In the rows, zero is written as 128.
Each row is followed by its class number. Each block has new classes, again numbered from 0 up, in any order.
[152 106 146 152 133 116  82 172 101 112  70 117 149 214 145 140  79 139
 137 153 117 123 135 153 105 175  76 119 143 161 169  84 128 138]
12
[127 148 143 145 119 109  96  94  84  88  69 116 164  99 164 191 159  91
 159  61 178 192  91 101  76 141 160 125 123 109 234 139 128 110]
7
[180 156 129 114  93 147 101  44 120 148 151 124 117 116 124  69 158 128
 159 155 151 118  96 150 131 128 135 162 148 103 123 130 112 130]
2
[ 90 137 131 166  91  96  81 129  90 103  89  80 185 141 134 190 122 134
 112 120 152 146 148 135 125 144 109 133 142 195  91 117 110 144]
1
[102 116 143 130  94 122 136 147 141 119 116 124 193 181 112 174 127  97
 116 103 166 146 104 152 138 130 130 144 148 139 130 133 122 119]
5
[170 109 151 130  92 125  91 116 134 132 145 106 149 157 120 105 123 178
 170 102 146 120 133 107 140 137 130 108 178 111  98 117  84 124]
10
[151 119 136 147 104 145 128  92 154 133 146 111 143 173 144  79 140 116
 137 105 169 146  66 171  86 140 123 148 158  89 151 146 142 147]
5
[ 92  79  94 228  99 158  90 123 129 132 165 109 140 174 121  94 122 138
 113 144 148 188 134 106 142 159 104 155 130 125 115 153 125 131]
4
[201 136 169 127 118 128  41  76 183 175 132 118 100 169 146  41 109 149
 159 153 141 118  70 163 101 145  78 162 163  94 161 120 109 127]
4
[122 118 109 128 134 142 163 107 107 118 161 136 111 131 139 113  98  85
 112 116 132 164 127 134 121 152 126 107 108 111 128 156 151 117]
6
[150 118 142 131 112 146  69 145 126 132 171 100 139  76 155 153 142 118
 139  78 184 168 160 132 126 162 108 143 121  82 147 115 138 129]
11
[141 142 131 156 121 132 150  95 161 157 102 144 164 150 110  80 147 142
 140 132 137 124  88 153 110  88 115 197 177 130 124 141 136 130]
10
[ 79  93 143 171  90 111 118 146 121 127 104 138 152 153 107 168 138  94
 131 100 169 159 120 109 124 127 137 124 139 162 145 133 118 101]
6
[154 126 145 117 121 152 107 141 108 111 168 130 141  80 158 160 130 112
 117  76 169 165 168 126 105 160 114  66 117  95 134 115 139 126]
6
[176 115 148 154  98  98  20 100 112 107 158 116 142 180 154  94 138 183
 187 132 171 132  95 114 113 169 110 125 142 109 157 111  91  93]
12
[167 124 138 138 108 140  84 168 115 101 177 109 139  98 160 169 148 137
 104  80 162 156 152 134 124 163 114  88 124  75 141 102 126 120]
12
[153 125 146 139  78  86  69  66 120 124 145  67 129 148 138 108 120 165
 175 133 149  97 120 114 156 133 129 121 153 143  75 117  69 124]
1
[139 141 137 135 116 111  77  47 162 115 108 119 135 164 147  94 126 105
 151 138 132 133 102 161  99 125 123 158 142 105 145 128 144 133]
7
[126 135 104 135 140 151 118 102 134 110 199 154 110 149 135  69  84 131
 128 122 150 166 142 135 135 161 117 123 115  75 129 158 126 111]
10
[180  95 192 112  55 143  73 125 121 144 115 112 183 108 147 183 184 105
 129  61 180 196 124 117 106 110 113 148 150  95 156 151  89  88]
9
[164 154 135 141 103 134  60  91 148 119 159  93 157 171 145  76 116 166
 160 124 149 119 128 123 142 152  80 109 146 113 140 118  76 127]
4
[131 124 111  99 128 157 134 121  88 123 158 136 123 138 132 112 115  94
 127 124 123 171 118 126 130 167 144 127 114  81 138 151 124  93]
2
[169 106 151 140 101 134  54 113 151 148 141 103 160 168 135  87 118 183
 155 126 149 138 110 109 141 153 101 116 180  99 126 115  78 116]
4
[102  88 126 132 115 135  80 157 142 114  57  94 166 189 136 142 108 135
 108 121 103 139 168 158 141 139  95 148 177 159 119 108 126 141]
8
[110 101 119 155 104 104 113 161 105  81  79  94 146 163 125 208 113 117
 103 111 130 147 135 136 146 146 141 107 144 165 140  97 125 137]
12
[133 123 119 138 128 121 158  94  91  92 168 102 118 127 158 137  99  91
 113  85 160 186 119 114  99 145 135  63 117 101 134 158 120 117]
6
[189 111 175 150  57 126  48 109 115 124 159 126 134 162 145 116 120 131
 161 127 160 149 135 125 129 172 140  91 172 100 123 119  88 105]
3
[171 135 155 153 129 109 104  51 131 134 121 126 148 145 153  72 117 119
 155 153 154 130 105 134  66 126 103 120 155 139 132 133 136 141]
6
[ 88 101 136 143 124 124 125 151 128 111  77  99 168 148 140 160  87 113
 121 113 135 143 153 140 153 152 110 126 155 143 141 109 125 142]
1
[103 120 114 133 119 138 138 129  90 131 162 129  88 161 117 117 105  68
 108 139 127 175 107 137 123 161 134 146 102 107 134 166 125 100]
2
[166 114 159 147  98 123  82  72 149 140 155 112 152 150 141  98 160 118
 151 134 183 146  86 156  81 125 135 157 146 107 121 143 134 145]
5
[157 143 156 134  95 127 123  55 165 135 118  97 143 148 142  82 131  96
 137 131 162 126  91 172 110 125 118 142 167 115 142 141 130 144]
1
[153 145 130 159 138 117  59 117  83 108 112 116 121 122 156 115 100 165
 158 139 150 118 157 110 129 176 118 109 164 144 161 112 103 148]
8
[164 101 150 124 118 129  49 117 115 120 116 121 117 163 138 113 122 184
 160 130 160 132 127 119 125 140 126 124 166 126 134 108  87 102]
8
[105 152 100 132 141 140 130 102 132 108 176 128  98 166 140  93  72  57
 107 132 163 172 131 165 121 158  96 148  85 100 164 162 141 107]
11
[197 136 178 184 141 120 150  56 158 152 159 139 113  92 153  83  90 117
 159 167 193 126 104 124 140 143 135 105 181  51 162 129 164 174]
0
[160  81 144 119 121 124  57  91 129 106  96  92 154 141 169 138  93 150
 154 115 125 157 154 123 129 153 123 109 163  80 121  93 121 143]
7
[145 121 156 144 106 151  81 123 111 116 168 126 188 137 159 152 164 167
 138  89 210 206 115 132  97 151 100 123 123  65 136 140 150 105]
0
[118 104 143 161  91 131 129 163 146  97  87 104 178 227 127 181 113  82
 137  84 128 143 134 167 134 130 114 134 184 131 144 113 130 118]
9
[170 149 143 109 129 166  76 163 109 118 177 129 122  85 166 158 149 119
 113  84 177 161 185 150 120 156 114 103 124  63 151 119 122 113]
8
[102 142 111 106 128 157 143  92 118 101 158 135 114 167 133  82  96  94
 120 119 148 172 101 145 135 155 103 137 103  92 178 160 112  96]
2
[201 132 152 142 128 102 112 115 128 149 158 109 114 142 147  97 148 171
 154 136 139 104  73 152 118 123 101 168 152  99 126 109 125 120]
12
[183 142 164 127 102 133  82  41 141 131 147 143 157 134 124 103 176 109
 181 163 204 128  94 159  92 115 161 163 128 134 144 137 141 143]
5
[ 88 104 148 135  87  86  65 101 137 105 178 123 117 139 147 158 119 107
  99 102 161 231  90 164 152 148 137 181 137  99 114 174 120  84]
3
[188 125 166 144 109 120 138  77 138 181 151 130 144  98 130  88 150 127
 153 144 144 107  99 133 119 116 108 162 166 127  99 134 149 140]
6
[164 125 161 106 107 159  78 151 103 108 166 114 148 107 156 164 150 114
 133  72 164 176 168 139 114 163 125  89 136  81 157 140 115 132]
9
[124 142 154 166 139  95  86 120  65 113 120 116 201 125 129 105 119 192
 160 157 142 121 129  54 134 194 123 108 189 201 146 162 104 157]
8
[209 105 169 132  97 155  95  99 165 201 188 136  83 119 124  46 170 128
 169 125 167 115  75 125  89 113 102 203 115  76 132 137 135  79]
11
[213  87 191 153  83 103  10  63 162 146 135 124 103 176 140  91  82  62
 157 164 154 149  89 117  39 180 138 131 146 128 125 132 157  98]
11
[196 140 178 158 105 110  76  85 127 145 159 122 125 137 164  86 152 126
 163 148 138 140 111 154  82 117 110 167 143 104 117 134 117 111]
3
[116 112 150 153 128 118 100 190  80 130  80 118 154 140 149 164 116 104
 153 137  88 143 182 141 131 164 115 150 132 159 152 115 127 145]
3
[172 100 158 114 115 106  85 114 168 144 118 133 114 167 120  99  88 139
 163 129 126 108 132 118 133 115 153 105 180  90  97 105  79 100]
10
[143  65 186  45  89 120 107  84 195 142 123 142 152 216 107  78 100 136
 152 116 150 137  76 130 147 115 119 105 171 107 123 138  83  62]
6
[170 119 135 128 100 178  53 149 103 119 137 124 136  85 167 146 149 162
 105  68 170 176 155 125 110 171  97 119 142  89 156 115 126 113]
8
[151  91 170 150  78 122  58 112 128 120 129 119 124 157 136 101 131 156
 175 127 136 139 122 118 133 155 135 128 159 135 139 120  98 117]
3
[148 126 143 138 143 142  41 161 102 105 167 120 163  95 172 158 168 171
 123  86 172 177 168 123  88 149 112 121 141  90 120 118 127 107]
8
[163 147 147 152 117 123 121  70 121 133 143  97 139 137 152 103 136  88
 139 147 162 142 115 157  86 126 129 134 137 114 120 147 134 138]
1
[150  92 151 134  79 139  69 128 117 127 105 116 141 171 136 109 133 151
 170 128 129 140 144 141 145 149 137 124 170 119 136 108  89 122]
3
[181 109 174 167  97 118  94 101 115 128 125 136 122 139 145  99  95 138
 156 148 143 138 119 107 124 158 137 104 177 120 145 119 100 123]
3
[145 134 162 144  97 167 156 175 138  76 199 106 128  98 145 192 176 102
 112  45 155 162 161 155 126 131 133  95 111  98 133 114 158 126]
3
[122 118 141 145 131 113 134 151 159 107 129 102 179 145 123 203 114 125
 114  94 145 162 112 125 166 121 140 129 171 117 111 109 126 109]
4
[204 103 192  99 110 126 100 128 100 154 158 140 170 134 132 124 100 173
 147 125 174 133 122  91 115 165 116  49 186 110  94 113  92 108]
6
[157 117 136 143  81 159  52 124 126 114 142  98 129  97 154 148 132 125
 117  74 192 170 159 121 100 149  91 119 110 107 146 105 116 119]
11
[146 152 152 157  95 150  71 147 109  85 181 109 170 104 147 191 169 120
 121  79 202 164 181 132 127 161 119 101 141 121 139 124 135 131]
8
[160 122 113 173 116 134  79  22 162 137  87 124  99  74 156  76 128 141
 134 126 178 158  68 141  90 103 106 223 140 123 168 116 160 131]
11
[158  99 160 102 125 104  68  96  86 118 122 102 137 141 140 104 100 164
 174 138 128 141 107  74 119 169 142  97 157 124 128 124  77 110]
2
[155 148 137 139 121 142 125 157  88 117 193  87 142  75 174 151 120 126
 113  72 159 148 165 116 122 177 112  67 127  73 115 127 113 132]
1
[152 133 130 154 131 128 203 113 121 116 158 119 125 101 143 131  85  84
 103  82 134 167 121  90 126 127 131 106 131  89 139 165 122 114]
10
[139 138 143 120  91 155  91 129 132 102 161 100 156  91 157 164 142 107
 111  72 189 163 165 152 130 155 125  88 132  82 128 114 124 127]
1
[166 131 115  93 107  98   4  94 114  68 144  78 118 123 200 144 120 102
 124  90 129 181 151 153  95 178 134  84 101  70 153 121 108 112]
12
[155 109 148 101 128 142  83 142  99 109 169  97 158  83 176 142 130 143
 121  66 150 176 171 113  91 171 103  51 128  88 116 124 124 138]
6
[205  86 122 139  92 140 113 129 113 118 144  99 136 172 151 111 111 144
 123 119 114 130 129 112 121 153 130  74 158  76  99 101 104 104]
12
[ 93  89 111 141  97 139 135 176 113 111  80  96 133 157 113 211  94  90
  97  76 141 172 132 135 148 147 121 152 126 159 139 111 139 111]
11
[178 115 171 113  91 121  56 117 119 127 130 119 137 165 117 127 136 191
 176 105 167 130 118 109 103 121 121 118 145 138 111 111  75  99]
10
[120 133  99 142 144 141 119  98 124  91 155 115  85 156 146  83 103  90
 122 128 124 150 131 149 122 172 153 113 137 108 160 164 151 139]
8
[135 134 139  77  73 153  85 129 128  99 176 126  94  99 141 164 150  85
 102  36 174 185 107 121 119 139 143  94  90  51 160 133  84  46]
2

Next block: new classes, numbered from 0 again.
[122 104 171 133 128 184  90 117 153 134 103 163 109 167 149 136 156 120
  93 125 141 126 179 157 117 130 110 109 195 123 131 205 159 131]
7
[151 142 131 109  95 118 132  97 142 106 149 115 166 137 114 118 100 140
 126 144 145 120 110 133 155 143 134 133 128 138 135 150 144 149]
0
[111 126 119 109 136 116 142 133 138 108 109 101 156 120 130 111 103 130
 135  83 101 127 106 156 133 143 147 109 139 138 129 155 103 125]
8
[112 124 156 100 121 118 135 103 174  89 151 188 177 120 134 112 133 123
 151 138 152 128 125 131 131 134 139 147 113 109 119 138 148 137]
1
[139 106 108 115 184 136 136 101 170 128 171 144 145 140 164 132 129 125
  71 166 140 143 140 155 150 154 102 122 115 124 163 162 123 153]
0
[120 110 123 108 135 147 114 128 160 167 141 129 137 124 160 145 140 108
  96 156 162 109 125 120 140 165 159  93 115 120 118  71 132 162]
3
[156 144 121  83  96 117 117 123 173 141 155 101 165 141 144 134 112 145
 135 144 138 121 108 134 188 143 113 122 131 110 122 154 144 141]
2
[123 136 135 102 112 120 130 110 156 119 134 136 165 147 127 122 132 135
 142 118 142 132 117 117 154 142 137 131 118 121 127 144 130 132]
1
[103 134 170 133  87 135 126 101 137 106 134 167 158  78 127 147 116 110
 144 116 150 108 126 122 106 142 185 134 142 140 103 113 135 148]
7
[111 136 116 120 138 141 157 128 110 104  87  88 137 116 124 122 109 149
 143 103 112 126 105 135 158 131 130  95 140 141 135 148 106 125]
0
[ 91 122 135 145 154 134 152 118 141 132 126  87 149 119 162 163 107 165
 148 109 129 136  97 138 118 135 105 107 110 100 141 124 136 151]
2
[116 112 116 121 152 167 115 121 136 113 180 161  99 114 153 114 137  99
 121 150 143 116 153 132 133 151 104 107 150 124 114  96 158 143]
4
[125 114  86  91 154 148 131 117 138 173 110 181 110 171 158 136 149 139
 115 180 122 161 137 131 128 126 112 143 150 128  99 127 133 107]
7
[161  86 174 137 141 156  86  81 142 160  68 144 144 190 134 134 200 138
  75 138 128 111 136 150 127 120 123  96 160 122 159 190 164 140]
7
[108 118 129 119 156 129 110 153 145 125 110 113 138 136 138 115 115 127
 125 127 115 117 133 117 165 122 146 124 130 145 124 123 116 109]
6
[117 131 159 144 144 137 109 135 157 121 120  94 151 130 119 154 113 128
 129 164 101 101 126 149 108 115 160 148 108 107 152  46 139 171]
1
[152 103  95  83 151 151 170 137 153  95 123 169  98 171 128 134 100 165
 143 116 132 151  87 111 158 115  99 113 160 103 142 138 111 135]
9
[106 129 158 124 165 128 138 138 131  81 100 154 179 153 122 149  96 146
 117 103 152 127 143 166  57 146 126 130 121 111 170 104  98 157]
0
[129 117  94 123 132 126 122 127 115 151  97  60 146 115 119 127 117 130
 114  97 113 115  99 114 160 144 165 101 133 162 137 124 104 124]
3
[122 114 126 113 166 147 135 123 142 119 147 114 144 148 115 176  95 147
 109 131  98 100 118 146  74 131 122 161 123  85 133 117 117 181]
4
[113 125 141 117 109 153 126 105 192 120 211 137 141 103 174 126 103 101
 127 169 113 120 133 171 130 158 121 120 126 107 138 128 146 138]
5
[125 113 164 137 107 153 129 124 118 123 150 105 140 197 142 135 133 149
 105 122 123 103 137 137 114 136 103 113 155 117 126 186 201 131]
2
[148 124 114 117 122 158 139 157 156 150 106 135  98 150 115 130 137 156
 112 144 147 160 112 115 148 117 118  84 162 131 151 162 152 101]
5
[125 118  97 109 168 148 151 135 132 125 126 154 106 179 156 126 120 146
 125 146 140 172 124 136 114 148  85 101 145 122 132  97 113 138]
8
[106 122 131 131 138 119 129 130 125 146 115  83 118 105 132 112 124 126
 151 114 110 122 125 124 135 140 141 108 125 137 136 151 111  99]
6
[ 64 108 110 141 154 199  81 143 226 134 122 142 118 112 157 144 121 135
 140 205 118 157 150 157 160 107 101 104 160 130 139  93 175  91]
7
[145 103 154 200 120 153 110 111 146  84 120  88 165 252 120 133 113 160
  98 138  76 124 124 149 123 114  84 129 129 142 165 175 184 128]
8
[130  99 193 116 112 142  95 132 154  99 131 121 150 177 124 131 143 140
  97 138 104 129 133 124 116 108  83 135 157 113 141 237 173 100]
6
[129  98 142 144 138 142 107 122 171 127 176 123 140 124 155 126 120 106
 128 182 124  91 158 140 123 147 140 110 102 111 156 110 170 125]
9
[129 112 100  66 130 151 160 160 129 141 133 162  84 167 146 119 134 137
 147 141 135 118 113 114 148 132 121  99 147  98 106  94 145 117]
9
[106  88 169 133 144 142 150 100  99  76 138 134 168 177 135 132 170 162
  49 138 150 115 141 162  56 111 132 109 149 107 159 163 194 139]
8
[ 99 116 102 104 149 120 141 120 132 141 114 103 144  93 146 127 107 134
 130  92 115 124  97 122 141 127 160 109 119 126 121 153 130 113]
9
[147 147 149 136 122 142 114 103 147 110 140  82 178  72 114 165 107 126
  84 137 103 111 101 168 109 119 143 148 117 116 162 102 119 176]
5
[152 128 109  94 124 127 134 102 155 114 136 151 143  91 117 116 128 132
 144 122 159 121 113 114 165 142 134 111 136 118 115 172 123 139]
4
[108 128 122 135 127 128 145 109 121 121 124  93 158  93 129 155 134 143
 144 114  99 126  97  96 155 135 147  92 134 137 143 143  94 123]
2
[119  94 123 121 132 147 116 114 144 127 179 105 137 115 159 115 136 110
 125 179 134 103 145 138 139 158 120 106 120 127 143  93 147 128]
3
[147 144  85 106 154 131 147 124 141 177  91  63 140 117 129 138 112 151
 116  63 119 120  91 135 197 151 137 105 133 132 120 198  97 155]
2
[125 113 134  98 145 158 102 130 164 142 180 126 106  58 138 125 120  85
 138 164 126  96 123 132 139 149 134 110 129 114 130  60 151 158]
9
[150 128 143  99 128 129 131 119 159 117 115 135 152 114 124 117 105 143
 138 152 154 122 114 107 153 134 144 128 126 126 105 170 132 133]
6
[128 116 142 139 148 162 103 122 161 130 173 108 142  66 129 111 125 101
 112 136 130 105 130 135 170 151 125 106 121 154 148 123 149 141]
5
[ 85  92 192 122 145 121  98 150 120 131 152 103 128 170 136 156 139 138
  82 102  94 140 134 128  90  93  75 167 152 113 127 203 162 151]
8
[122 117  68  22 181 146 133 130 107 159 124 136 154 143 156 107 111 139
 110 162 106 128  71 132 115 134  94 148 111 116  59  67 188 115]
9
[119 121 138 123 133 160 116 102 166 151 168 171 140 142 173 131 134 111
 126 195 127 118 154 123 153 145 127 126 111 117 106 119 131 148]
5
[138 109 177 131 120 168 120 133 128 100 124 124 128 165 119 123 140 146
  74  79 130 130 104 148 121 109  82 110 171 129 151 195 194 135]
5
[120 111 172 132 110 158 103 122 141  99 142 104 137 165 117 140 130 139
  93 147 115 137 115 137 109 124  89  99 168 130 170 157 180 130]
0
[100 111 130  84 148 156 127 138 140 149  78 160 107 126 153 136 150 143
 132 112 143 152 104 134 140 121 110  99 169 121 107 121 138 121]
7
[124 108 172 118 115 148  92 127 162 133 109 136 138 138 115 148 155 132
  81  94 130 130 121 154 121 111 112 134 172 126 144 191 172 132]
7
[131 121 112 120 145 147 127 101 174 125 179 152 150 104 159 132 129 111
 116 198 122 127 131 159 112 157 131 108 132 116 143  86 152 137]
2
[106 123 135 131 140 143 100 157 170 136 109 106 148 120 117 167  93 135
 117 128 139 133 126 145  91 127 128 144 124 114 143  87 125 156]
3
[104  95 157 129 148 151  99 108 190 145 173 159 127 107 167 121 140  97
 127 167 137  84 174 174 150 144 146 137 129 117 130 110 154 156]
7
[102 133 114 147 141 124 130 111 109 144 124  76 148 121 160 148 116 143
 118  95 129 126 139 112 166 137 156 102 140 144 133 164 101 139]
2
[137 120 149 144 134 135 122 127 163 132 179 159 130 116 162 110 140  90
 140 148 127 107 146 153 149 160 108 120  93 123 147  86 129 139]
5
[136 101 167 136 119 155  91 108 144 106 139 118 136 146 121 134 138 136
 102 124 138 117 132 115 122 123 104 102 165 120 138 209 188 136]
4
[153 127 116  80 127 132 125 120 129 129 106 139 145 130 133 116 112 137
 151 123 150 123 115 109 145 143 123 109 129 116 115 142 125 126]
9
[103 115 138 107 128 173 136 137 121 151 130 118 107 175 128 126 126 141
  90 138 129 121 139 131  99 133 132 114 174 127  84 191 192 143]
8
[129 103 115 129 123 138 110 116 160 141 163 135 145 139 150 109 146  99
 123 185 128  95 155 140 151 154 139 122 108 132 131  93 145 123]
3
[130 136 132 144 156 134 116 136 159 119 119 121 132  73 131 170  66 123
 113 141 124 151 118 163  45 115 134 158 122 103 147 101 146 158]
9
[115  99 134 105 166 136 126 104 168 145 178 150 140 144 191 126 136 116
 141 165 111 112 132 151 146 160 103 112 117  97 130 105 129 157]
2
[127 131 140 152 140 137 110 128 156 121 112 111 130 116 138 160  98 123
 115 113 121 115 120 145 110 125 151 119 134 109 134 111 128 173]
4
[137 113 125  90 160 132  99 113 138 153 206 116 134 121 159 115  61 109
  94 194 132 156 140 128  74 168 106 160 145 152  91 155 178 155]
8
[119 106 107 120 128 141 119 137 163 140 189 149 127 141 139 117 146 102
 124 181 146 104 180 150 127 158 119 141 113 118 142  92 136 121]
3
[127 117 148 113 149 129 115 128 167 135 110 156 147 110 125 123 118 141
 130 167 173 129 146  91 143 126 165 123 127 131 114 170 130 126]
6
[118 122 179 122 142 130 146 143 115 115  95 112 160 153 161 172  73 144
 122  96  80 120  89 125  86 127 145 130 121 112 119 128  90 163]
5
[131 113 101 109 143 140 135 121 153 133 133 172 107 171 145 128 120 141
 129 143 131 145 122 116 137 123 111 126 148 113 102 156 148 133]
4
[127  85 142  77 134 127 141 131 152 162 105 167 101 188 133 126 114 184
 196 172 139 128 131  85 173 102 121 147 158 115  96 187 129 123]
7
[107 103 145 101 154 149 121 115 186 109 187 128 146  63 125 125 126 111
 130 186 116 103 122 131 137 140 137 129 119 115 140 113 132 134]
6
[107 133 100 116 131 129 127 117 123 137 104  95 136  99 127 131 116 139
 149 103 117 121 123 125 153 115 147 120 130 121 130 147 110 117]
9
[104 134  86 137 169 155 136 135 112 120 122 103 130 132 201 115 116 107
 101  98  80 102 134 202 189 130  97 171 109 145  77  86 145 134]
7
[137 132 143 105 123 135 135 108 147 100 131 151 143 111 127 105 110 126
 144 127 154 139 114 140 142 149 104 113 141 135 128 159 140 142]
0
